Here is a tiny trained network, its code and every weight. The questions are about switching its units off for an input and a target symbol, where a switched-off unit gives its printed mean instead of its output.

import numpy as np


def w(rows, s, z=0):
    codes = np.array(rows[::2]) - 128.0
    scale = np.full(codes.shape[1], s)
    scale[-1] = z or s
    return codes * scale


def norm(h):
    return h / np.sqrt((h * h).mean(-1, keepdims=True) + 1e-5)


def f(y):
    return np.maximum(y, 0)


def softmax(a):
    e = np.exp(a - a.max(-1, keepdims=True))
    return e / e.sum(-1, keepdims=True)


def log_softmax(a):
    a = a - a.max(-1, keepdims=True)
    return a - np.log(np.exp(a).sum(-1, keepdims=True))


def net(x, mask):
    ids = ['Θαγστφ'.index(c) for c in x.split()]
    T = len(ids)
    res = E[ids] + P[:T]
    r = norm(res)
    for j in range(3):
        rows = slice(2 * j, 2 * j + 2)
        q, k, v = (r @ M[0][rows].T for M in (Q, K, V))
        z = softmax(np.where(np.tri(T) > 0, q @ k.T / 2**0.5, -1e9)) @ v
        o = O[0][rows]
        res = res + np.where(mask[j], z, o[:, -1]) @ o[:, :-1]
    y = f(norm(res) @ A[0][:, :-1].T + A[0][:, -1])
    res = res + np.where(mask[3:11], y, B[0][:, -1]) @ B[0][:, :-1]
    return log_softmax(norm(res)[-1] @ U[:, :-1].T + U[:, -1])


Q, K, V, O, A, B = {}, {}, {}, {}, {}, {}
E = w([
[67,115,69,8],'Θ',
[23,43,40,107],'α',
[231,163,27,195],'γ',
[21,33,180,107],'σ',
[66,115,73,26],'τ',
[226,117,253,220],'φ',
],0.0054)
P = w([
[58,253,183,176],'0',
[77,224,161,143],'1',
[84,184,144,117],'2',
[96,159,134,106],'3',
[108,132,128,101],'4',
[121,103,121,97],'5',
[138,76,119,98],'6',
[160,49,114,102],'7',
[180,13,108,100],'8',
[189,4,122,87],'9',
],0.0053)
Q[0] = w([
[102,102,6,56],'head 1',
[181,73,132,83],'head 1',
[112,36,54,50],'head 2',
[126,175,123,194],'head 2',
[179,252,167,176],'head 3',
[58,79,166,145],'head 3',
],0.013)
K[0] = w([
[78,49,70,144],'head 1',
[156,54,177,105],'head 1',
[159,6,116,123],'head 2',
[53,165,122,140],'head 2',
[88,226,178,151],'head 3',
[86,48,164,57],'head 3',
],0.013)
V[0] = w([
[185,29,177,138],'head 1',
[151,254,127,133],'head 1',
[114,114,246,134],'head 2',
[43,95,163,85],'head 2',
[57,127,62,252],'head 3',
[129,113,65,150],'head 3',
],0.006)
O[0] = w([
[96,162,116,139,66],'head 1',
[201,128,101,141,53],'head 1',
[135,19,95,185,111],'head 2',
[150,35,219,196,251],'head 2',
[1,33,74,72,143],'head 3',
[89,152,137,101,143],'head 3',
],0.0063,0.0035)
A[0] = w([
[102,140,211,239,69],'neuron 1',
[128,253,254,188,58],'neuron 2',
[223,139,255,177,30],'neuron 3',
[108,149,209,75,251],'neuron 4',
[158,192,185,186,241],'neuron 5',
[95,99,107,218,3],'neuron 6',
[181,89,171,170,188],'neuron 7',
[222,104,144,185,86],'neuron 8',
],0.0066,0.0018)
B[0] = w([
[166,102,71,127,181],'neuron 1',
[145,141,250,99,162],'neuron 2',
[119,59,135,48,196],'neuron 3',
[160,152,109,181,252],'neuron 4',
[122,128,164,106,163],'neuron 5',
[154,178,172,149,152],'neuron 6',
[108,194,95,148,202],'neuron 7',
[77,161,108,123,171],'neuron 8',
],0.011,0.0045)
U = w([
[195,99,123,128,147],'Θ',
[7,117,140,81,56],'α',
[77,221,99,104,252],'γ',
[127,55,137,182,69],'σ',
[137,74,87,75,23],'τ',
[177,134,199,96,206],'φ',
],0.011,0.0036)

Each question gives the input, a string of symbols that net reads in full, and the target symbol t.
The units are the heads (2 rows each of Q, K, V and O) and the neurons (one row each of A and B). Each row of codes is followed by its name. A weight is (code - 128) times the scale printed after its matrix; where a second scale follows, it is the last column's (O, A, B and U).
mask holds one flag per unit, heads first, then neurons. A switched-off unit (its flag False) gives its mean, the last column of its rows in O or B, instead of its output. The means were averaged over made-up inputs and are rounded, as every weight is.
A unit's drop is (log p(t) with every unit on - log p(t) with that unit switched off) / (log p(t) with every unit on - log p(t) with every unit switched off).
The circuit of an input: a set's keep is (log p(t) with only the set's units on - log p(t) with every unit switched off) / (log p(t) with every unit on - log p(t) with every unit switched off). Starting from all 11 units, units are removed one at a time, each time the one whose removal leaves the highest keep (on an exact tie, the one counted first), for as long as the keep stays at least 0.8.
circuit, biggest first: the units of the circuit, biggest drop first
unit that matters most: the unit with the biggest drop
top k neurons: the k neurons with the biggest drops, biggest first
heads that matter: for each layer, one digit per head in row order, 1 if its drop is at least 0.15 and else 0, layers parted by /
input γ φ φ α Θ Θ γ γ φ, target α: circuit, biggest first => (neuron 3; neuron 8; head 2; neuron 7)
input γ α τ σ γ φ τ τ, target Θ: circuit, biggest first => (head 3; neuron 2)
input φ γ φ σ τ γ φ τ τ, target Θ: heads that matter => 101
input α Θ Θ α σ Θ σ γ τ γ, target τ: circuit, biggest first => (head 3; head 1; neuron 4)
input σ σ γ γ σ τ γ τ, target γ: circuit, biggest first => (head 2; neuron 3)
input Θ γ Θ α Θ γ α α Θ, target α: heads that matter => 110
input γ τ τ α Θ τ α γ, target τ: heads that matter => 011
input α φ Θ α γ α Θ Θ, target φ: heads that matter => 111
input τ α Θ τ σ α φ Θ γ, target γ: top neuron => (neuron 8)
input σ γ Θ γ τ, target γ: heads that matter => 010
input α α Θ α τ γ α τ, target α: heads that matter => 110
input Θ φ Θ, target τ: top 2 neurons => (neuron 7; neuron 2)
input Θ α φ γ τ σ α φ α Θ, target α: heads that matter => 100
input σ Θ τ γ σ γ, target σ: unit that matters most => head 3
input γ Θ σ φ σ φ τ φ Θ α, target α: top 3 neurons => (neuron 1; neuron 4; neuron 3)
input Θ Θ Θ φ φ Θ α γ Θ, target γ: heads that matter => 111
input τ Θ α τ τ Θ, target Θ: top 2 neurons => (neuron 4; neuron 2)
input σ α φ γ γ Θ τ, target φ: heads that matter => 011
input γ σ Θ Θ, target φ: circuit, biggest first => (head 3; head 2)
input φ Θ φ φ Θ φ Θ φ γ α, target α: top neuron => (neuron 1)
